Below is a small trained network, with its code and all its weights. Each question gives an input and a target symbol and asks what happens when units are switched off, that is, made to give their printed mean instead of their output.

import numpy as np


def w(rows, s, z=0):
    codes = np.array(rows[::2]) - 128.0
    scale = np.full(codes.shape[1], s)
    scale[-1] = z or s
    return codes * scale


def f(y):
    return np.maximum(y, 0)


def softmax(a):
    e = np.exp(a - a.max(-1, keepdims=True))
    return e / e.sum(-1, keepdims=True)


def log_softmax(a):
    a = a - a.max(-1, keepdims=True)
    return a - np.log(np.exp(a).sum(-1, keepdims=True))


def net(x, mask):
    ids = ['αβδθλπτψ'.index(c) for c in x.split()]
    T = len(ids)
    res = E[ids] + P[:T]
    q, k, v = (res @ M[0].T for M in (Q, K, V))
    z = softmax(np.where(np.tri(T) > 0, q @ k.T / 2**0.5, -1e9)) @ v
    res = res + np.where(mask[0], z, O[0][:, -1]) @ O[0][:, :-1]
    y = f(res @ A[0][:, :-1].T + A[0][:, -1])
    res = res + np.where(mask[1:17], y, B[0][:, -1]) @ B[0][:, :-1]
    return log_softmax(res[-1] @ U[:, :-1].T + U[:, -1])


Q, K, V, O, A, B = {}, {}, {}, {}, {}, {}
E = w([
[94,76,79,160,36,254],'α',
[159,123,158,59,177,5],'β',
[70,165,107,125,122,163],'δ',
[162,89,122,166,141,92],'θ',
[91,146,114,176,152,104],'λ',
[74,84,97,47,58,112],'π',
[197,87,164,80,120,138],'τ',
[144,166,127,221,208,120],'ψ',
],0.0058)
P = w([
[144,225,174,106,111,128],'0',
[111,133,187,116,166,168],'1',
[103,99,102,79,196,179],'2',
[163,152,15,89,135,142],'3',
[170,148,98,177,28,71],'4',
[102,79,197,199,63,75],'5',
[55,9,156,142,173,123],'6',
[94,90,13,108,159,130],'7',
[168,138,3,143,51,91],'8',
],0.0045)
Q[0] = w([
[65,33,178,106,220,168],'h1',
[158,121,3,65,200,166],'h1',
],0.035)
K[0] = w([
[184,210,121,157,14,77],'h1',
[79,106,255,167,97,108],'h1',
],0.032)
V[0] = w([
[31,146,70,161,118,182],'h1',
[135,166,141,216,249,82],'h1',
],0.02)
O[0] = w([
[82,87,86,84,231,173,176],'h1',
[62,87,249,175,140,118,3],'h1',
],0.011,0.0036)
A[0] = w([
[146,150,123,147,89,102,56],'n1',
[123,253,197,98,153,185,135],'n2',
[170,150,101,114,138,141,45],'n3',
[93,101,155,132,150,145,75],'n4',
[144,130,136,102,161,41,86],'n5',
[151,120,114,102,147,133,186],'n6',
[100,99,149,161,92,113,255],'n7',
[81,115,139,69,134,89,114],'n8',
[171,128,194,94,150,195,36],'n9',
[168,135,165,78,173,59,122],'n10',
[182,128,134,208,178,145,60],'n11',
[141,83,122,208,85,216,129],'n12',
[119,127,121,108,170,134,74],'n13',
[110,129,176,170,92,95,36],'n14',
[120,119,108,135,83,136,36],'n15',
[128,129,128,128,128,129,125],'n16',
],0.015,0.0043)
B[0] = w([
[162,72,162,72,90,163,174],'n1',
[124,119,195,75,254,125,156],'n2',
[89,199,164,136,67,153,242],'n3',
[98,169,124,106,146,230,176],'n4',
[125,149,157,171,180,83,142],'n5',
[124,113,40,150,124,125,254],'n6',
[81,205,146,99,59,60,242],'n7',
[74,78,125,76,142,100,171],'n8',
[225,104,173,80,97,147,137],'n9',
[202,142,166,179,150,95,151],'n10',
[150,65,59,68,146,100,137],'n11',
[203,189,81,155,199,125,176],'n12',
[150,104,143,106,88,83,189],'n13',
[111,19,80,240,116,164,209],'n14',
[162,102,133,131,132,186,153],'n15',
[128,128,127,126,130,128,128],'n16',
],0.022,0.0067)
U = w([
[122,157,152,168,138,2,193],'α',
[151,68,139,191,104,120,1],'β',
[218,112,204,70,103,164,101],'δ',
[71,128,169,168,151,192,34],'θ',
[148,189,88,163,133,176,153],'λ',
[94,198,201,44,191,109,110],'π',
[79,111,99,69,53,115,184],'τ',
[154,35,91,104,223,148,151],'ψ',
],0.0049,0.0044)

Each question gives the input, a string of symbols that net reads in full, and the target symbol t.
The units are the heads (2 rows each of Q, K, V and O) and the neurons (one row each of A and B). Each row of codes is followed by its name. A weight is (code - 128) times the scale printed after its matrix; where a second scale follows, it is the last column's (O, A, B and U).
mask holds one flag per unit, heads first, then neurons. A switched-off unit (its flag False) gives its mean, the last column of its rows in O or B, instead of its output. The means were averaged over made-up inputs and are rounded, as every weight is.
A unit's drop is (log p(t) with every unit on - log p(t) with that unit switched off) / (log p(t) with every unit on - log p(t) with every unit switched off).
The circuit of an input: a set's keep is (log p(t) with only the set's units on - log p(t) with every unit switched off) / (log p(t) with every unit on - log p(t) with every unit switched off). Starting from the 12 units with the biggest drops (on a tie, the unit counted first), units are removed one at a time, each time the one whose removal leaves the highest keep (on an exact tie, the one counted first), for as long as the keep stays at least 0.8.
units of the circuit, in order: the units of the circuit, biggest drop first
most important unit: the unit with the biggest drop
top k neurons: the k neurons with the biggest drops, biggest first
drop when u is switched off: that unit's drop, to one decimal
input λ δ π δ δ π τ, target ψ: units of the circuit, in order -> (n7 n3)
input β θ α λ λ τ τ π, target δ: units of the circuit, in order -> (h1 n1 n6)
input β δ π β π π β, target λ: units of the circuit, in order -> (h1 n7 n3)
input θ ψ λ λ π β ψ π, target β: units of the circuit, in order -> (n14 h1)
input λ δ α β, target ψ: top 2 neurons -> (n7 n3)
input δ δ λ π θ, target π: top 3 neurons -> (n14 n6 n4)
input α β λ θ τ θ δ δ, target α: units of the circuit, in order -> (h1 n7 n4)
input δ τ ψ, target ψ: top neuron -> (n7)
input δ θ θ π λ, target α: top 2 neurons -> (n7 n4)
input ψ α β π ψ θ π α, target α: units of the circuit, in order -> (h1 n7 n12)
input λ α π β, target α: top 2 neurons -> (n10 n5)
input δ λ λ ψ β τ, target θ: top 2 neurons -> (n14 n4)
input δ δ π δ, target ψ: units of the circuit, in order -> (n7 h1)
input λ π τ α π δ π τ, target ψ: units of the circuit, in order -> (n7)
input β β θ, target β: top 2 neurons -> (n14 n1)
input τ δ λ π, target ψ: top 3 neurons -> (n7 n3 n8)
input ψ λ π δ ψ π, target ψ: units of the circuit, in order -> (h1 n7)
input λ π α τ π δ, target δ: top 3 neurons -> (n1 n6 n14)
input ψ λ β α λ α π, target π: units of the circuit, in order -> (h1 n14 n6)
input ψ τ ψ, target θ: top 4 neurons -> (n14 n4 n7 n6)
input δ ψ π δ, target θ: most important unit -> n14
input α δ λ α π δ π, target λ: top 2 neurons -> (n7 n8)
input π τ ψ θ π θ π π α, target λ: drop when n12 is switched off -> 0.2
input θ δ θ λ β, target α: drop when n6 is switched off -> 0.0
